Below is a small trained network, with its code and all its weights. Each question gives an input and a target symbol and asks what happens when units are switched off, that is, made to give their printed mean instead of their output.

import numpy as np


def w(rows, s, z=0):
    codes = np.array(rows[::2]) - 128.0
    scale = np.full(codes.shape[1], s)
    scale[-1] = z or s
    return codes * scale


def f(y):
    return y / 2 * (1 + np.tanh(0.7978845608 * (y + 0.044715 * y**3)))


def softmax(a):
    e = np.exp(a - a.max(-1, keepdims=True))
    return e / e.sum(-1, keepdims=True)


def log_softmax(a):
    a = a - a.max(-1, keepdims=True)
    return a - np.log(np.exp(a).sum(-1, keepdims=True))


def net(x, mask):
    ids = ['αγδεζημξσφ'.index(c) for c in x.split()]
    T = len(ids)
    res = E[ids] + P[:T]
    u = 0
    for l in range(3):
        q, k, v = (res @ M[l].T for M in (Q, K, V))
        z = softmax(np.where(np.tri(T) > 0, q @ k.T / 2**0.5, -1e9)) @ v
        res = res + np.where(mask[u], z, O[l][:, -1]) @ O[l][:, :-1]
        u += 1
        y = f(res @ A[l][:, :-1].T + A[l][:, -1])
        res = res + np.where(mask[u : u + 4], y, B[l][:, -1]) @ B[l][:, :-1]
        u += 4
    return log_softmax(res[-1] @ U[:, :-1].T + U[:, -1])


Q, K, V, O, A, B = {}, {}, {}, {}, {}, {}
E = w([
[84,2,31],'α',
[247,92,51],'γ',
[163,149,129],'δ',
[202,127,123],'ε',
[243,140,127],'ζ',
[49,235,163],'η',
[116,34,70],'μ',
[156,99,191],'ξ',
[151,83,197],'σ',
[117,32,132],'φ',
],0.0093)
P = w([
[167,129,253],'0',
[146,148,177],'1',
[153,158,167],'2',
[141,158,143],'3',
[136,163,126],'4',
[126,165,116],'5',
[121,164,108],'6',
[122,167,98],'7',
[115,168,94],'8',
[111,166,86],'9',
],0.0064)
Q[0] = w([
[111,82,208],'0.h1',
[71,7,242],'0.h1',
],0.011)
K[0] = w([
[191,20,171],'0.h1',
[247,8,1],'0.h1',
],0.0049)
V[0] = w([
[217,2,92],'0.h1',
[62,158,170],'0.h1',
],0.0073)
O[0] = w([
[192,120,254,5],'0.h1',
[120,159,61,215],'0.h1',
],0.0068,0.0012)
A[0] = w([
[244,9,117,2],'0.n1',
[63,160,79,9],'0.n2',
[98,255,220,97],'0.n3',
[102,197,62,14],'0.n4',
],0.0084,0.0048)
B[0] = w([
[99,160,3,173],'0.n1',
[133,144,24,160],'0.n2',
[97,168,210,254],'0.n3',
[149,116,50,204],'0.n4',
],0.015,0.0018)
Q[1] = w([
[157,71,42],'1.h1',
[58,2,32],'1.h1',
],0.02)
K[1] = w([
[68,146,82],'1.h1',
[2,216,140],'1.h1',
],0.021)
V[1] = w([
[104,56,114],'1.h1',
[248,2,152],'1.h1',
],0.0037)
O[1] = w([
[130,144,120,86],'1.h1',
[107,122,2,3],'1.h1',
],0.0071,0.0035)
A[1] = w([
[40,158,247,109],'1.n1',
[76,71,209,52],'1.n2',
[121,107,139,2],'1.n3',
[64,145,42,4],'1.n4',
],0.011,0.0048)
B[1] = w([
[128,168,124,254],'1.n1',
[76,84,97,178],'1.n2',
[255,85,50,99],'1.n3',
[67,53,113,181],'1.n4',
],0.014,0.005)
Q[2] = w([
[248,120,106],'2.h1',
[160,249,39],'2.h1',
],0.019)
K[2] = w([
[156,65,142],'2.h1',
[253,158,148],'2.h1',
],0.025)
V[2] = w([
[124,198,67],'2.h1',
[149,254,102],'2.h1',
],0.0055)
O[2] = w([
[100,140,27,207],'2.h1',
[127,217,1,254],'2.h1',
],0.0037,0.0061)
A[2] = w([
[105,6,133,122],'2.n1',
[254,119,182,3],'2.n2',
[170,56,197,173],'2.n3',
[94,150,116,9],'2.n4',
],0.016,0.0057)
B[2] = w([
[224,181,79,251],'2.n1',
[253,157,180,142],'2.n2',
[120,14,170,239],'2.n3',
[176,60,148,236],'2.n4',
],0.022,0.0034)
U = w([
[232,117,54,31],'α',
[100,159,33,193],'γ',
[113,253,156,255],'δ',
[174,109,226,87],'ε',
[209,180,188,55],'ζ',
[62,17,54,75],'η',
[160,70,126,103],'μ',
[93,96,201,115],'ξ',
[68,58,218,121],'σ',
[169,21,148,80],'φ',
],0.0059,0.0078)

Each question gives the input, a string of symbols that net reads in full, and the target symbol t.
The units are the heads (2 rows each of Q, K, V and O) and the neurons (one row each of A and B). Each row of codes is followed by its name. A weight is (code - 128) times the scale printed after its matrix; where a second scale follows, it is the last column's (O, A, B and U).
mask holds one flag per unit, layer by layer, with each layer's heads first. A switched-off unit (its flag False) gives its mean, the last column of its rows in O or B, instead of its output. The means were averaged over made-up inputs and are rounded, as every weight is.
A unit's drop is (log p(t) with every unit on - log p(t) with that unit switched off) / (log p(t) with every unit on - log p(t) with every unit switched off).
The circuit of an input: a set's keep is (log p(t) with only the set's units on - log p(t) with every unit switched off) / (log p(t) with every unit on - log p(t) with every unit switched off). Starting from the 12 units with the biggest drops (on a tie, the unit counted first), units are removed one at a time, each time the one whose removal leaves the highest keep (on an exact tie, the one counted first), for as long as the keep stays at least 0.8.
circuit, biggest first: the units of the circuit, biggest drop first
most important unit: the unit with the biggest drop
k most important neurons: the k neurons with the biggest drops, biggest first
k most important neurons of layer l: the k neurons of layer l with the biggest drops, biggest first
drop of u: that unit's drop, to one decimal
input γ φ α η ζ μ, target δ: circuit, biggest first	(2.n3, 2.n4)
input σ η δ α δ δ ξ σ ζ μ, target δ: 2 most important neurons of layer 2	(2.n3, 2.n4)
input ξ φ μ φ φ δ η ζ α, target δ: circuit, biggest first	(2.n3, 1.h1, 2.n4)
input γ δ ζ δ α α φ, target φ: circuit, biggest first	(2.n3, 2.h1, 0.h1)
input γ ε α φ φ, target φ: circuit, biggest first	(2.h1, 2.n3, 0.h1)
input δ η δ γ, target δ: circuit, biggest first	(2.n3, 2.n4)
input μ α α η η σ, target σ: circuit, biggest first	(0.h1, 0.n2, 2.n1, 2.n3)
input α α μ ε, target ε: most important unit	2.h1
input ε η ε α α σ φ, target δ: 4 most important neurons	(1.n1, 2.n3, 0.n3, 2.n4)
input ε γ δ, target δ: 2 most important neurons	(1.n1, 2.n3)
input η σ α ξ σ γ η σ ε, target ε: 3 most important neurons of layer 0	(0.n3, 0.n1, 0.n2)
input μ γ δ, target δ: 2 most important neurons of layer 0	(0.n3, 0.n4)
input γ σ η η ζ, target ζ: 4 most important neurons	(0.n3, 2.n2, 1.n4, 1.n2)
input φ ζ ζ, target ζ: 3 most important neurons	(2.n2, 1.n4, 0.n1)
input ξ φ γ, target γ: most important unit	0.n1
input α α η ξ ε δ ξ φ γ η, target η: 2 most important neurons	(1.n4, 0.n3)
input φ δ μ ζ η ε ζ φ, target δ: 4 most important neurons	(1.n1, 2.n3, 2.n4, 0.n3)
input γ σ φ μ η μ η, target η: 2 most important neurons of layer 0	(0.n1, 0.n3)
input δ σ ε α φ φ μ ε γ α, target α: 3 most important neurons	(2.n1, 1.n1, 0.n3)
input φ μ ε η σ α γ, target δ: 4 most important neurons	(2.n3, 2.n4, 1.n4, 1.n2)
input η φ ξ, target δ: most important neuron of layer 0	(0.n3)
input φ γ α δ γ η α, target δ: 2 most important neurons of layer 1	(1.n4, 1.n1)
input η φ σ, target δ: drop of 0.n3	0.2
input α μ σ α, target α: drop of 2.h1	0.4
input η φ η μ μ α α σ, target σ: drop of 0.n3	0.8
